Below are the code and all the weights of a small trained network. Each question names an input and a class and asks about switching units off, where a switched-off unit gives its printed mean instead of its output.

import numpy as np


def w(rows, s, z=0):
    codes = np.array(rows[::2]) - 128.0
    scale = np.full(codes.shape[1], s)
    scale[-1] = z or s
    return codes * scale


def f(y):
    return y / 2 * (1 + np.tanh(0.7978845608 * (y + 0.044715 * y**3)))


def log_softmax(a):
    a = a - a.max(-1, keepdims=True)
    return a - np.log(np.exp(a).sum(-1, keepdims=True))


def net(x, mask):
    res = np.array(x, float).reshape(1, 7) / 4 @ E
    y = f(res @ A[0][:, :-1].T + A[0][:, -1])
    res = res + np.where(mask, y, B[0][:, -1]) @ B[0][:, :-1]
    return log_softmax(res[-1] @ U[:, :-1].T + U[:, -1])


A, B = {}, {}
E = w([
[129,91,93,113,90,100],'x0',
[116,136,117,133,131,115],'x1',
[130,140,139,129,139,139],'x2',
[157,85,22,216,157,194],'x3',
[116,224,123,247,22,150],'x4',
[122,133,124,131,130,124],'x5',
[250,188,94,126,146,53],'x6',
],0.014)
A[0] = w([
[63,100,155,87,137,108,247],'n1',
[66,145,161,111,48,149,174],'n2',
[250,196,154,137,89,43,163],'n3',
[229,144,93,137,178,84,165],'n4',
[110,47,92,189,189,150,203],'n5',
[124,173,237,67,66,67,238],'n6',
[118,95,100,56,214,123,255],'n7',
[140,112,180,96,137,50,166],'n8',
],0.013,0.0093)
B[0] = w([
[65,103,241,41,162,115,212],'n1',
[41,161,177,194,62,111,198],'n2',
[150,85,68,207,197,64,232],'n3',
[245,202,47,60,142,111,218],'n4',
[98,102,65,143,107,240,218],'n5',
[76,114,143,143,135,36,243],'n6',
[155,73,151,49,195,161,255],'n7',
[178,133,195,101,213,87,195],'n8',
],0.012,0.023)
U = w([
[72,114,247,25,151,146,181],'0',
[77,49,114,74,180,254,160],'1',
[51,177,214,153,36,86,21],'2',
[82,165,115,214,29,244,214],'3',
[185,142,192,63,219,71,51],'4',
[195,154,68,12,170,181,1],'5',
[120,139,120,182,164,42,159],'6',
[200,186,65,228,84,170,249],'7',
],0.0099,0.0027)

Each question gives the input, the list of numbers given to net, and the class t.
The units are the neurons (one row each of A and B). Each row of codes is followed by its name. A weight is (code - 128) times the scale printed after its matrix; where a second scale follows, it is the last column's (A, B and U).
mask holds one flag per neuron, in row order. A switched-off neuron (its flag False) gives its mean, the last column of its row in B, instead of its output. The means were averaged over made-up inputs and are rounded, as every weight is.
A unit's drop is (log p(t) with every unit on - log p(t) with that unit switched off) / (log p(t) with every unit on - log p(t) with every unit switched off).
The circuit of an input: a set's keep is (log p(t) with only the set's units on - log p(t) with every unit switched off) / (log p(t) with every unit on - log p(t) with every unit switched off). Starting from all 8 units, units are removed one at a time, each time the one whose removal leaves the highest keep (on an exact tie, the one counted first), for as long as the keep stays at least 0.8.
circuit, biggest first: the units of the circuit, biggest drop first
k most important neurons: the k neurons with the biggest drops, biggest first
drop of u: that unit's drop, to one decimal
input [2,2,5,8,-5,4,1], class 5: circuit, biggest first : [n4]
input [3,1,-3,6,3,5,0], class 3: circuit, biggest first : [n7; n3]
input [-7,-4,-7,8,6,-5,0], class 3: circuit, biggest first : [n3; n7]
input [-8,2,3,-2,-1,-2,0], class 0: 2 most important neurons : [n4; n3]
input [-7,-1,-2,0,7,8,-4], class 2: 2 most important neurons : [n5; n2]
input [2,-8,-4,-2,3,1,0], class 2: circuit, biggest first : [n4; n7]
input [-8,-5,-7,6,0,6,5], class 5: 2 most important neurons : [n4; n2]
input [2,8,7,1,4,-8,6], class 7: 3 most important neurons : [n1; n6; n4]
input [8,-4,6,0,-4,-5,-3], class 0: 2 most important neurons : [n1; n3]
input [-4,-1,2,8,7,7,0], class 3: 2 most important neurons : [n3; n4]
input [-3,2,-6,7,1,-3,6], class 7: 2 most important neurons : [n7; n1]
input [1,-6,4,-6,-6,-1,0], class 0: 3 most important neurons : [n1; n4; n3]
input [8,5,0,-6,2,2,6], class 6: 2 most important neurons : [n3; n7]
input [-7,2,2,-3,2,-1,-4], class 2: circuit, biggest first : [n7]
input [-6,-7,-4,1,8,-3,5], class 7: 2 most important neurons : [n1; n6]
input [7,-8,-6,-8,2,-7,7], class 6: drop of n7 : 0.1
input [-7,-6,-3,7,-6,-4,1], class 5: drop of n4 : 1.6
input [8,3,2,7,4,2,-1], class 3: drop of n7 : 0.3
